Below is a small trained network, with its code and all its weights. Each question gives an input and a class and asks what happens when units are switched off, that is, made to give their printed mean instead of their output.

import numpy as np


def w(rows, s, z=0):
    codes = np.array(rows[::2]) - 128.0
    scale = np.full(codes.shape[1], s)
    scale[-1] = z or s
    return codes * scale


def norm(h):
    return h / np.sqrt((h * h).mean(-1, keepdims=True) + 1e-5)


def f(y):
    return np.maximum(y, 0)


def log_softmax(a):
    a = a - a.max(-1, keepdims=True)
    return a - np.log(np.exp(a).sum(-1, keepdims=True))


def net(x, mask):
    res = np.array(x, float).reshape(1, 3) / 4 @ E
    u = 0
    for l in range(2):
        y = f(norm(res) @ A[l][:, :-1].T + A[l][:, -1])
        res = res + np.where(mask[u : u + 10], y, B[l][:, -1]) @ B[l][:, :-1]
        u += 10
    return log_softmax(norm(res)[-1] @ U[:, :-1].T + U[:, -1])


A, B = {}, {}
E = w([
[81,154,52,175,99,114,136,205,103,217,115],'x0',
[146,32,21,102,172,97,72,106,97,221,125],'x1',
[102,137,175,2,25,81,228,159,136,158,117],'x2',
],0.0058)
A[0] = w([
[142,170,137,207,109,149,161,170,101,81,150,40],'0.n1',
[108,219,35,167,185,118,89,208,99,96,100,60],'0.n2',
[82,155,84,139,50,113,150,192,105,163,85,56],'0.n3',
[137,71,89,140,178,138,32,78,146,171,101,73],'0.n4',
[134,201,104,127,81,98,150,194,85,74,52,168],'0.n5',
[138,176,148,120,101,178,162,150,172,117,171,2],'0.n6',
[176,78,132,70,254,176,98,40,161,73,166,121],'0.n7',
[179,192,179,140,149,167,115,167,175,96,148,103],'0.n8',
[135,89,99,113,164,129,100,60,157,187,155,89],'0.n9',
[158,202,194,63,96,124,143,201,111,112,84,14],'0.n10',
],0.0063,0.0033)
B[0] = w([
[106,173,211,174,174,209,167,80,230,132,127,179],'0.n1',
[178,97,139,85,78,109,3,128,111,21,146,208],'0.n2',
[159,182,175,191,122,75,164,126,115,185,237,205],'0.n3',
[121,51,76,6,165,136,115,160,147,53,176,236],'0.n4',
[151,48,146,101,137,106,217,116,224,204,147,202],'0.n5',
[86,162,154,103,235,147,135,145,145,72,134,161],'0.n6',
[139,172,119,195,186,56,149,85,10,220,158,254],'0.n7',
[78,116,107,152,77,179,132,97,121,169,66,198],'0.n8',
[115,113,140,61,155,121,105,170,75,122,162,197],'0.n9',
[67,85,115,82,181,118,138,155,140,136,219,193],'0.n10',
],0.0056,0.0066)
A[1] = w([
[192,94,58,77,153,112,63,127,96,133,168,96],'1.n1',
[191,125,103,86,185,70,24,168,83,122,192,138],'1.n2',
[164,119,120,58,78,62,141,181,160,180,177,122],'1.n3',
[81,149,131,139,120,214,83,165,204,34,1,88],'1.n4',
[189,156,33,163,185,156,61,157,101,75,128,167],'1.n5',
[121,48,54,172,145,143,48,139,115,149,133,124],'1.n6',
[107,149,175,141,149,143,134,160,140,101,215,177],'1.n7',
[102,67,114,29,165,119,124,107,72,77,101,133],'1.n8',
[122,105,129,139,82,29,110,201,127,111,132,139],'1.n9',
[116,208,151,184,84,136,152,162,166,202,99,5],'1.n10',
],0.0075,0.0025)
B[1] = w([
[70,140,184,56,186,124,208,96,199,100,194,227],'1.n1',
[55,120,117,102,132,160,234,139,255,164,148,251],'1.n2',
[185,158,34,217,112,104,48,172,87,85,64,215],'1.n3',
[191,30,109,66,75,49,90,227,168,107,121,154],'1.n4',
[76,107,179,57,171,144,193,126,90,172,184,204],'1.n5',
[126,138,200,73,178,174,151,101,177,106,133,200],'1.n6',
[65,124,24,63,105,125,163,131,33,224,155,188],'1.n7',
[49,47,237,105,197,217,143,66,199,72,231,203],'1.n8',
[107,132,135,166,83,195,209,137,87,115,41,165],'1.n9',
[117,59,137,51,191,157,120,55,168,33,140,156],'1.n10',
],0.0063,0.011)
U = w([
[196,170,97,143,120,112,68,125,119,132,69,2],'0',
[153,188,163,252,171,138,90,63,46,133,105,108],'1',
[172,74,135,123,78,139,60,188,187,78,113,90],'2',
[193,170,133,141,147,89,85,149,126,132,64,7],'3',
[63,96,159,84,184,158,191,123,172,133,196,198],'4',
[137,124,14,147,69,77,167,193,78,164,95,166],'5',
],0.013,0.0032)

Each question gives the input, the list of numbers given to net, and the class t.
The units are the neurons (one row each of A and B). Each row of codes is followed by its name. A weight is (code - 128) times the scale printed after its matrix; where a second scale follows, it is the last column's (A, B and U).
mask holds one flag per neuron, layer by layer. A switched-off neuron (its flag False) gives its mean, the last column of its row in B, instead of its output. The means were averaged over made-up inputs and are rounded, as every weight is.
A unit's drop is (log p(t) with every unit on - log p(t) with that unit switched off) / (log p(t) with every unit on - log p(t) with every unit switched off).
most important unit: the unit with the biggest drop
k most important neurons: the k neurons with the biggest drops, biggest first
top k neurons in layer l: the k neurons of layer l with the biggest drops, biggest first
drop when u is switched off: that unit's drop, to one decimal
input [1,-7,-7], class 2: most important unit => 1.n4
input [-5,0,1], class 1: top 2 neurons in layer 0 => 0.n4, 0.n7
input [-4,-5,-4], class 1: 2 most important neurons => 0.n7, 1.n2
input [0,-6,7], class 5: 2 most important neurons => 1.n8, 1.n1
input [-1,-7,-4], class 2: top 4 neurons in layer 1 => 1.n4, 1.n1, 1.n5, 1.n2
input [-8,-5,0], class 1: 2 most important neurons => 0.n7, 1.n2
input [-3,-2,-4], class 1: top 2 neurons in layer 1 => 1.n2, 1.n1
input [-3,-3,-6], class 1: top 3 neurons in layer 0 => 0.n7, 0.n8, 0.n1
input [8,-7,-6], class 2: top 2 neurons in layer 0 => 0.n7, 0.n2
input [-2,-5,-4], class 1: 2 most important neurons => 1.n2, 0.n4
input [-1,-2,5], class 5: drop when 1.n8 is switched off => 0.2
input [4,-5,-6], class 2: drop when 0.n4 is switched off => 0.0
input [-4,-4,-5], class 1: drop when 0.n7 is switched off => 0.1
input [-3,-2,-3], class 1: drop when 1.n2 is switched off => 0.1
input [-8,-5,-8], class 1: top neuron in layer 0 => 0.n7
